Below are the code and all the weights of a small trained network. Each question names an input and a target symbol and asks about switching units off, where a switched-off unit gives its printed mean instead of its output.

import numpy as np


def w(rows, s, z=0):
    codes = np.array(rows[::2]) - 128.0
    scale = np.full(codes.shape[1], s)
    scale[-1] = z or s
    return codes * scale


def norm(h):
    return h / np.sqrt((h * h).mean(-1, keepdims=True) + 1e-5)


def f(y):
    return np.maximum(y, 0)


def softmax(a):
    e = np.exp(a - a.max(-1, keepdims=True))
    return e / e.sum(-1, keepdims=True)


def log_softmax(a):
    a = a - a.max(-1, keepdims=True)
    return a - np.log(np.exp(a).sum(-1, keepdims=True))


def net(x, mask):
    ids = ['ΘΦΩαβζηπστψ'.index(c) for c in x.split()]
    T = len(ids)
    res = E[ids] + P[:T]
    r = norm(res)
    for j in range(3):
        rows = slice(4 * j, 4 * j + 4)
        q, k, v = (r @ M[0][rows].T for M in (Q, K, V))
        z = softmax(np.where(np.tri(T) > 0, q @ k.T / 4**0.5, -1e9)) @ v
        o = O[0][rows]
        res = res + np.where(mask[j], z, o[:, -1]) @ o[:, :-1]
    y = f(norm(res) @ A[0][:, :-1].T + A[0][:, -1])
    res = res + np.where(mask[3:11], y, B[0][:, -1]) @ B[0][:, :-1]
    return log_softmax(norm(res)[-1] @ U[:, :-1].T + U[:, -1])


Q, K, V, O, A, B = {}, {}, {}, {}, {}, {}
E = w([
[166,143,149,149,139,133,156,105,148,139],'Θ',
[130,155,119,213,155,155,129,99,130,119],'Φ',
[130,143,149,138,131,106,135,112,66,111],'Ω',
[162,128,150,148,146,169,114,136,99,107],'α',
[102,150,144,139,122,99,168,131,178,162],'β',
[177,129,15,115,112,103,63,80,127,251],'ζ',
[149,87,133,171,135,91,130,107,144,114],'η',
[84,127,111,167,109,103,109,84,114,105],'π',
[110,118,144,149,166,119,113,188,130,137],'σ',
[80,111,150,142,114,100,113,128,132,125],'τ',
[83,170,138,162,135,156,123,135,113,137],'ψ',
],0.028)
P = w([
[123,83,135,87,143,164,209,142,111,128],'0',
[170,184,142,99,130,103,145,171,168,62],'1',
[136,110,120,126,77,141,202,201,103,130],'2',
[121,75,154,110,212,125,151,105,122,182],'3',
[212,208,136,123,82,76,108,184,158,104],'4',
[127,48,120,138,71,165,200,186,77,207],'5',
[180,158,164,96,159,84,56,96,136,189],'6',
[205,151,106,159,4,102,139,228,108,156],'7',
[98,76,129,186,149,145,184,94,78,198],'8',
[213,186,168,150,92,95,51,143,124,173],'9',
],0.011)
Q[0] = w([
[130,116,113,76,75,209,134,144,112,99],'head 1',
[143,114,94,158,84,108,204,183,148,65],'head 1',
[74,43,138,122,168,169,213,104,111,141],'head 1',
[82,150,161,229,83,64,112,163,69,157],'head 1',
[155,163,151,66,131,91,4,102,194,173],'head 2',
[64,66,151,74,104,155,161,115,184,109],'head 2',
[125,120,153,165,207,130,115,68,71,203],'head 2',
[172,189,127,227,55,82,97,149,106,186],'head 2',
[102,81,119,123,154,158,201,110,84,144],'head 3',
[125,128,198,169,122,111,83,133,101,162],'head 3',
[151,131,101,179,60,108,162,208,134,117],'head 3',
[109,114,91,111,103,163,61,123,66,53],'head 3',
],0.012)
K[0] = w([
[86,96,169,163,195,107,196,114,119,122],'head 1',
[67,49,130,97,145,190,169,90,93,166],'head 1',
[104,168,149,58,241,114,84,60,169,79],'head 1',
[177,117,74,127,146,105,93,109,108,252],'head 1',
[156,166,101,176,75,107,167,195,117,78],'head 2',
[113,141,213,158,186,106,159,126,157,67],'head 2',
[184,202,65,68,144,78,40,141,167,123],'head 2',
[162,110,103,153,101,110,125,160,100,199],'head 2',
[99,137,157,73,241,142,77,42,157,105],'head 3',
[183,168,128,174,86,130,69,134,109,155],'head 3',
[110,78,115,138,128,150,171,118,109,183],'head 3',
[86,126,194,187,158,126,216,152,144,61],'head 3',
],0.012)
V[0] = w([
[155,149,116,152,117,106,182,65,174,114],'head 1',
[167,85,79,113,170,176,57,151,146,43],'head 1',
[122,118,176,196,154,188,125,151,139,125],'head 1',
[142,110,103,95,127,124,137,170,178,165],'head 1',
[188,92,148,169,150,105,124,115,72,82],'head 2',
[126,105,252,127,147,100,157,170,106,147],'head 2',
[157,202,156,70,155,207,161,145,98,119],'head 2',
[74,155,136,134,109,124,98,122,95,110],'head 2',
[118,132,144,74,139,119,142,154,78,109],'head 3',
[128,101,74,141,140,112,135,89,109,136],'head 3',
[68,100,147,128,138,125,156,129,151,62],'head 3',
[127,159,135,143,132,168,106,127,111,130],'head 3',
],0.013)
O[0] = w([
[225,179,124,123,161,48,192,121,147,140,113],'head 1',
[79,189,129,136,90,140,87,104,131,43,2],'head 1',
[112,129,117,93,115,163,205,102,182,53,191],'head 1',
[23,128,216,162,176,91,138,30,89,132,79],'head 1',
[71,183,43,171,146,58,80,155,162,55,129],'head 2',
[79,122,177,140,190,22,102,122,155,124,107],'head 2',
[138,44,152,130,145,113,185,203,143,90,173],'head 2',
[107,64,51,2,132,109,107,69,137,144,146],'head 2',
[174,81,106,158,142,161,58,177,42,162,125],'head 3',
[140,218,93,93,166,70,70,134,153,108,108],'head 3',
[141,111,99,134,182,142,136,2,95,198,68],'head 3',
[156,128,113,94,96,138,180,166,218,159,217],'head 3',
],0.009,0.0074)
A[0] = w([
[161,151,3,85,100,160,108,116,114,138,214],'neuron 1',
[103,89,186,190,167,118,144,139,167,108,239],'neuron 2',
[158,61,116,56,123,190,151,124,124,122,120],'neuron 3',
[131,152,69,104,110,151,156,170,152,39,21],'neuron 4',
[118,131,81,154,141,120,75,195,113,104,204],'neuron 5',
[167,109,43,142,160,107,159,133,162,132,252],'neuron 6',
[148,148,150,163,130,105,96,70,130,183,76],'neuron 7',
[166,143,167,126,47,144,124,175,168,68,241],'neuron 8',
],0.013,0.0015)
B[0] = w([
[121,194,176,102,97,113,90,140,140,160,209],'neuron 1',
[131,136,140,123,48,105,68,110,87,99,204],'neuron 2',
[125,107,164,162,93,171,129,117,254,149,252],'neuron 3',
[164,129,76,72,102,101,134,83,68,131,220],'neuron 4',
[146,73,130,172,190,150,111,120,73,130,206],'neuron 5',
[106,118,179,100,173,118,105,181,134,171,255],'neuron 6',
[99,102,49,109,125,175,162,114,136,115,185],'neuron 7',
[113,94,81,110,138,134,167,119,124,123,243],'neuron 8',
],0.015,0.0088)
U = w([
[120,195,200,197,98,23,174,165,140,117,118],'Θ',
[123,189,71,86,139,69,221,164,129,146,71],'Φ',
[135,122,129,155,180,112,66,210,97,154,135],'Ω',
[108,96,48,149,67,113,105,148,111,61,106],'α',
[162,143,203,154,133,90,176,63,58,182,106],'β',
[76,201,162,136,120,161,138,169,92,122,128],'ζ',
[131,212,89,254,178,113,143,92,183,103,251],'η',
[104,226,166,97,112,114,68,134,132,209,81],'π',
[63,143,201,154,72,88,49,77,122,95,174],'σ',
[74,104,43,157,130,100,101,36,133,197,26],'τ',
[118,97,175,142,79,161,134,154,190,141,190],'ψ',
],0.0092,0.0034)

Each question gives the input, a string of symbols that net reads in full, and the target symbol t.
The units are the heads (4 rows each of Q, K, V and O) and the neurons (one row each of A and B). Each row of codes is followed by its name. A weight is (code - 128) times the scale printed after its matrix; where a second scale follows, it is the last column's (O, A, B and U).
mask holds one flag per unit, heads first, then neurons. A switched-off unit (its flag False) gives its mean, the last column of its rows in O or B, instead of its output. The means were averaged over made-up inputs and are rounded, as every weight is.
A unit's drop is (log p(t) with every unit on - log p(t) with that unit switched off) / (log p(t) with every unit on - log p(t) with every unit switched off).
The circuit of an input: a set's keep is (log p(t) with only the set's units on - log p(t) with every unit switched off) / (log p(t) with every unit on - log p(t) with every unit switched off). Starting from all 11 units, units are removed one at a time, each time the one whose removal leaves the highest keep (on an exact tie, the one counted first), for as long as the keep stays at least 0.8.
circuit, biggest first: the units of the circuit, biggest drop first
most important unit: the unit with the biggest drop
k most important neurons: the k neurons with the biggest drops, biggest first
which heads matter: for each layer, one digit per head in row order, 1 if its drop is at least 0.15 and else 0, layers parted by /
drop of u: that unit's drop, to one decimal
input η ψ η Φ ζ Θ, target Φ: most important unit : head 3
input π ψ Ω, target π: circuit, biggest first : [neuron 1; head 2]
input α Φ Ω τ τ, target Ω: which heads matter : 000
input η Ω Ω ψ π σ Θ β, target σ: circuit, biggest first : [head 1; head 2; neuron 2]
input ψ α σ τ Ω ψ, target τ: circuit, biggest first : [head 2; neuron 7]
input τ Ω τ ψ ψ Φ ψ τ, target Φ: which heads matter : 000
input τ ψ ψ, target τ: which heads matter : 011
input ψ ψ Ω ψ ζ ψ ψ ψ τ, target σ: which heads matter : 101
input ψ Ω α ψ η α Θ Ω, target α: which heads matter : 110
input Ω π ζ ψ σ ψ ψ Ω τ, target σ: circuit, biggest first : [head 1; neuron 2]
input Ω β β Θ Φ ψ Ω τ ψ σ, target τ: which heads matter : 010
input Ω Θ ψ Ω α ψ α Θ α Ω, target Θ: which heads matter : 110
input τ σ Ω α η τ τ Θ, target τ: which heads matter : 010
input ψ Ω Φ ψ Ω Φ π Ω, target Φ: which heads matter : 000
input ψ ψ ψ ψ ψ π ψ Ω, target π: which heads matter : 010
input Θ α Ω ψ α Φ ψ π Ω, target ψ: most important unit : neuron 3
input σ ψ ψ, target σ: circuit, biggest first : [head 2; neuron 2]
input η σ ψ, target η: which heads matter : 010
input ζ σ Ω Ω Ω η, target α: 3 most important neurons : [neuron 8; neuron 6; neuron 3]
input ψ π ψ ψ, target π: most important unit : neuron 1
input π π σ, target π: circuit, biggest first : [head 2; neuron 1]
input α Ω ψ ψ Φ Ω Ω, target Φ: drop of head 3 : 0.1
